After every row comes one of two labels: whether the row has a hidden trait. Each part has its own trait and labels.
[ -3  -5  -1   2   6   2   0  16   1   5   0  -4  -4 -12  10   3  -3   4
   9   2   2   0   6  -1   6   1   0   3   4  -5   5  -3  -5  -9  -4   6
  -5  -4   0  -3 -15   0   4   8  -4  11  12   6   1]	vasi
[  9   6  17  38 -27   3  -1 -33 -10  19 -10  -7  -3 -15  -9 -13 -23  -8
  21 -16  -3  26  13  -6  14  -5  -3 -13   4  -9 -10  96 -22  26   0   2
  -9  -5   0  11   6  -3 -12  -5  26 -19  14 -10  -6]	Vodod
[  0   0   5   3  -5   3   0  -5   3   2   1   0   2  -5   5  -3  -8  -7
  19   6   0  -9 -15   0   3  -2  -7   9   3 -11  -7  15  12 -28   4  -3
  -2   1   0   2  -9  -5   4   6   8  -5   8  -9   3]	Vodod
[  9   5  14  28 -29   4  -2 -16 -11  29  -9  -6  -3 -12  -3 -18 -19  -4
  10 -16  -1  16   5  -3  11  -4  -3 -13   5 -13  -8  83 -22  22  -5  -4
  -6  -6  -3   7   0   5 -15  -4  33 -15  20 -13  -7]	Vodod
[  9   4  11  36 -32   3  -1 -39 -10  28 -10  -7  -4 -14  -2 -17 -21  -3
  11 -17  -1  18   0  -7  13  -5  -1 -13   6 -13  -9  89 -21  27  -4   0
  -9  -6  -1   3  -2   4 -12  -3  32 -16  15 -10  -6]	Vodod
[ 11   5  17  28 -35   4  -2 -19  -8  24  -7  -5  -2  -8  -3 -15 -16  -6
   8 -18  -2  19   1  -7  10  -5  -1 -13   5 -11 -20  71 -19  27  -8   7
  -4  -8  -1   4   0   6 -16  -3  32 -15  17 -11  -7]	Vodod
[  8   8  18  42 -22   2  -1 -33 -11  23 -13  -7  -4 -14  -9 -13 -23  -4
   9 -16  -3  24   3  -4  18  -5  -3 -11   4  -9 -10  80 -21  30  -2  -1
 -10  -2  -4   9   9   3 -10  -4  23 -20  14  -9  -6]	Vodod
[  8   2  13  33 -39   5  -2 -33 -10  30  -8  -7  -5 -16   0 -20 -19  -3
  12 -14   0  14   5  -7   9  -3  -2 -14   7 -15  -6  88 -21  16  -5  11
 -11  -7   0   2  -4   4 -13  -1  32 -13  18 -14  -6]	Vodod
[  1  -1  -1  -7 -15   6   3   5   0   5   2   3   1   1   4  -9  -4  -2
  14   1  -2   2  -4   0   5   0  -6   8   0 -21  -7 -22  13 -29   8   6
  -2   1  -2  -1 -13  -8  -1   9   4  -3   0 -13   3]	Vodod
[ 10   4  16  32 -28   4  -1  -9 -10  26  -9  -6  -4 -18  -3 -15 -19  -6
   9 -16  -2  19   8  -9  16  -4  -1 -12   6 -12 -10  82 -20  21  -5   3
  -9  -9  -8   7   1   2 -12  -3  30 -17  19  -8  -6]	Vodod
[ -2   5   7  -5  -3   2  -1  -4   2   5   2   4   5  14  -4  -3   5  -8
  14   4   2  -2 -10  -2  -1  -4  -5   4  -3  -3 -10  11   7 -26   1  -3
   9   1   0   6   1  -7  -1   2   6  -5  11  -9   2]	Vodod
[-3  0  5 -1  5 -1  0 25  0  0 -2  1  1 -4  1  6  0 -1  6  2 -4  4  0 -2
 -1  3  1  0 -3 -1  4 10 -2  2 -2  0  3 -1  0  3  1 -5 -7  1 -3  1  8  3
  0]	vasi
[ -2   1   4   4  -2   4   1  13   1   5  -3   4   1   3   4  -4   1  -9
  14   6  -5   0 -12   2   5  -1  -5   5   1 -17 -14  -5   6 -31   7  -5
   0   1  -5   0 -10  -5   2   8  -1  -4   5 -12   2]	Vodod
[ -1   0  11   0   9   0  -1   4   0 -14  -1   0   1 -11   4  -2   1   5
   7  -1  -2   7   5  -2   0   1   1   1  -1  -1   3  -5  -2  -8  -2  -1
   3  -3  -2  -4  -2   6  -1   4 -12   5   8   0   0]	vasi
[ -2   1   7  -3   0  -1  -1 -14   0  -2  -2   0   0 -12   2   2   0   2
   8   2  -4   0   0  -3   0   1   1   3  -1  -2   4   3  -1   8  -2   0
   3  -2  -1   8   0  -3  -4   3  -7   1   9   4   1]	vasi
[ -3   4   2  -5  -6   0   0   2   2   2   2   4   4   4   0  -2   3  -2
  14   6  -2  -2  -5   0   0  -5  -6   2  -2  -6  -8  26  10 -31   2 -11
   4  -1   1   3   1   2  -1   3   5  -5  13  -9   1]	Vodod
[-3 -1  8  3  6  1 -1  5  0 -2  0 -2 -1 -6  6 -4 -1  4  6  2 -1  4  1 -2
  5  1  0  2  1 -1  3 13 -1 -6 -4  3 -1 -3 -3 -2 -6  4 -1  6 -6  5 10  3
  1]	vasi
[  2   0   6  -6  -7   6   2  10   1   8   0   3   3   2   3  -8  -6  -2
  17   2  -1   2  -4   1   4   2  -5   7   0 -19  -8  -5  17 -28   8   2
   0  -1  -3  -4  -8  -4  -4   6   9  -6  -2 -17   2]	Vodod
[ -3   2   6  -4   4  -1  -1   7   1  -7  -1   1   0 -18   2   7   2   3
   4   2  -4  -1  -2  -4   5   2   1   2  -4  -1   3  -5  -4   1  -4  -2
   5  -6  -1   6  -1   7  -7   3  -6   3   6   2   0]	vasi
[  9   5   9  43 -32   3  -1 -20 -11  26 -12  -8  -6 -13  -5 -14 -26   0
  13 -14  -1  21   5  -4  16  -5  -3 -10   7 -15  -9  83 -23  23  -1  12
 -14  -6  -6   6   0   3  -8  -3  28 -18  18  -8  -6]	Vodod
[ -3   4   4  -6 -11   3   3  12   0  -5   0   7   4   5   2  -7   7  -9
   9   2  -7  14  -6   5   1  -2  -5   3  -4 -24 -11  -4   9 -25  10  -6
   4   0   0   3  -3  -6  -3   4   6  -4   4  -9   0]	Vodod
[-4 -2 -5 -1  6  1  0 13  1  2 -1 -1 -1 -1  7  0  0  3  4  0 -1  4  3  2
  2  3  1  0 -1 -3  3 -1 -2 -4 -2  8 -2 -1 -4  2 -7  7  0  2 -1  5 10  3
  0]	vasi
[-3  3  9 -2  3 -1 -1 23  0 -9 -1  1  2 -1 -1  3  1  1  5  1 -5  5  3  0
  2  2  1  0 -3  2  2  6 -2  0 -3 -5  7  0 -1 -4  4  3 -5  2 -7  4  8  3
  0]	vasi
[  8   0  11  35 -28   4  -1  -8  -8  31  -9 -11  -9 -23   5 -19 -25  -4
  16 -13   2  13   5  -7  17  -2  -3  -6  10 -19  -6  84 -24  16  -7  19
 -15  -7  -2  -2 -13   0  -7   1  32 -13  22  -7  -4]	Vodod
[-2 -1  1 -5  4  0  0  4 -1  1 -2  0 -2 -5  5  6  1  4  7  3 -2 -1  3 -2
  0  2  2  4  0 -4  2  8 -5  4  0  3  1 -5  0  2 -6 -8 -5  2 -6  3 10  4
  1]	vasi
[  8   1  12  26 -33   5  -2  -8 -10  34  -7  -6  -4 -16   2 -21 -17  -1
  13 -15   0  11  10  -7   8  -2  -2 -14   7 -16  -8  75 -21  30  -7   2
  -8 -10  -4  -3  -6  -3 -14  -1  34 -12  20 -15  -6]	Vodod
[ 10   4  19  41 -29   4  -2 -32  -9  29  -9  -8  -4 -13  -6 -16 -25  -5
  10 -12  -2  27  12  -7  11  -6  -3 -14   6 -15  -9  89 -22  24   0   8
 -13  -2  -5   6  -1   3 -11  -3  29 -19  13  -9  -6]	Vodod
[  0  -3  -2  -8  -8   7   2   1   4  12   3   0  -1   1   7 -11  -6  -2
  18   3   4  -3  -6  -2   3  -1  -6  10   3 -19  -6 -16  12 -32   5  11
  -4  -3  -1  -6 -18  -9   4   9   7   0   7  -8   4]	Vodod
[ -2   1  -2 -10 -11   5   3 -11   0   4   3   4   2 -13   4  -7   3  -5
  12   2  -3   7 -10   1   1  -1  -5   6  -1 -22 -10   6  10 -28   8   7
   0  -1   3   1 -10  -4  -2   7   5  -6   2  -8   2]	Vodod
[  2   3   2  -7  -6   5   1   6   3  -4   0   4   5  -7  -1  -7   0   1
  14   0  -2   5  -2   0  -2   0  -5   3  -2 -12 -11  -5  12 -30   7  -2
   7  -1   0   0  -4  -5  -4   6   2  -6   0 -18   1]	Vodod
[ -3   2   2   5   9  -1  -1 -10  -1  -5  -1  -1   2  -9   1  -2   2   5
   4   0  -4   6   3   1   1   1   0  -2  -3   3   1  -5  -3  -4  -4  -2
   2  -5  -1  -2   2   1  -7   3  -1   2   6   3  -1]	vasi
[  9   3  15  37 -26   4  -1  -4  -9  28 -11  -9  -7 -13  -2 -15 -22  -1
  12 -12   0  23   9  -6  17  -5  -4 -13   7 -15  -7  97 -23  19   0   4
 -14  -9  -5   3  -5   3  -8  -2  28 -20  20  -8  -5]	Vodod
[ -4  -2  -1   1   8   0   0 -11   1   1   0  -2  -2  -6   5  -2  -1   2
   5   0  -1   5   4   0   1   1   1   0   0  -2   3   6  -1  -5  -3   4
  -1  -3   1  -5  -7   1  -2   5  -1   5   8   4   0]	vasi
[  1   2   8   1   0   6   0   3   1  13  -1   4   4  -2  -2  -5  -3  -2
  15   2  -1   1  -8  -1   1   3  -4   4  -1 -12 -13  -6   9 -27   6   7
   6   0  -3   1  -3  -8  -5   6   3  -3   0 -22   2]	Vodod
[  8   0  11  29 -30   5  -1 -32 -10  34  -7  -8  -7 -15   3 -19 -23   0
  14 -12   2  13   5  -7  14  -3  -3 -13   8 -17  -6  80 -20  14  -4   7
 -13 -10  -5   4  -9  -3 -11   0  33 -13  19 -12  -6]	Vodod
[ -2   3   6   6   5  -1  -2  -2   0  -2  -1   2   3 -12  -2  -2   2   1
   5   2  -5   9   7   2   0   2   0  -3  -4   4   2  12   0   1  -3  -5
   8  -3   2   1   6   7  -9   1  -2   2   8  -2  -1]	vasi
[ -3  -4   0   5   5   1   1 -20   2   4  -1  -4  -4 -16   7  -4  -5   8
  10   5   1  -2  -4   1   3   4  -1   2   4  -4   5 -10   0  -7  -2   2
  -5  -6  -2  -5 -15  -1   0   6   3   7  11   9   2]	vasi
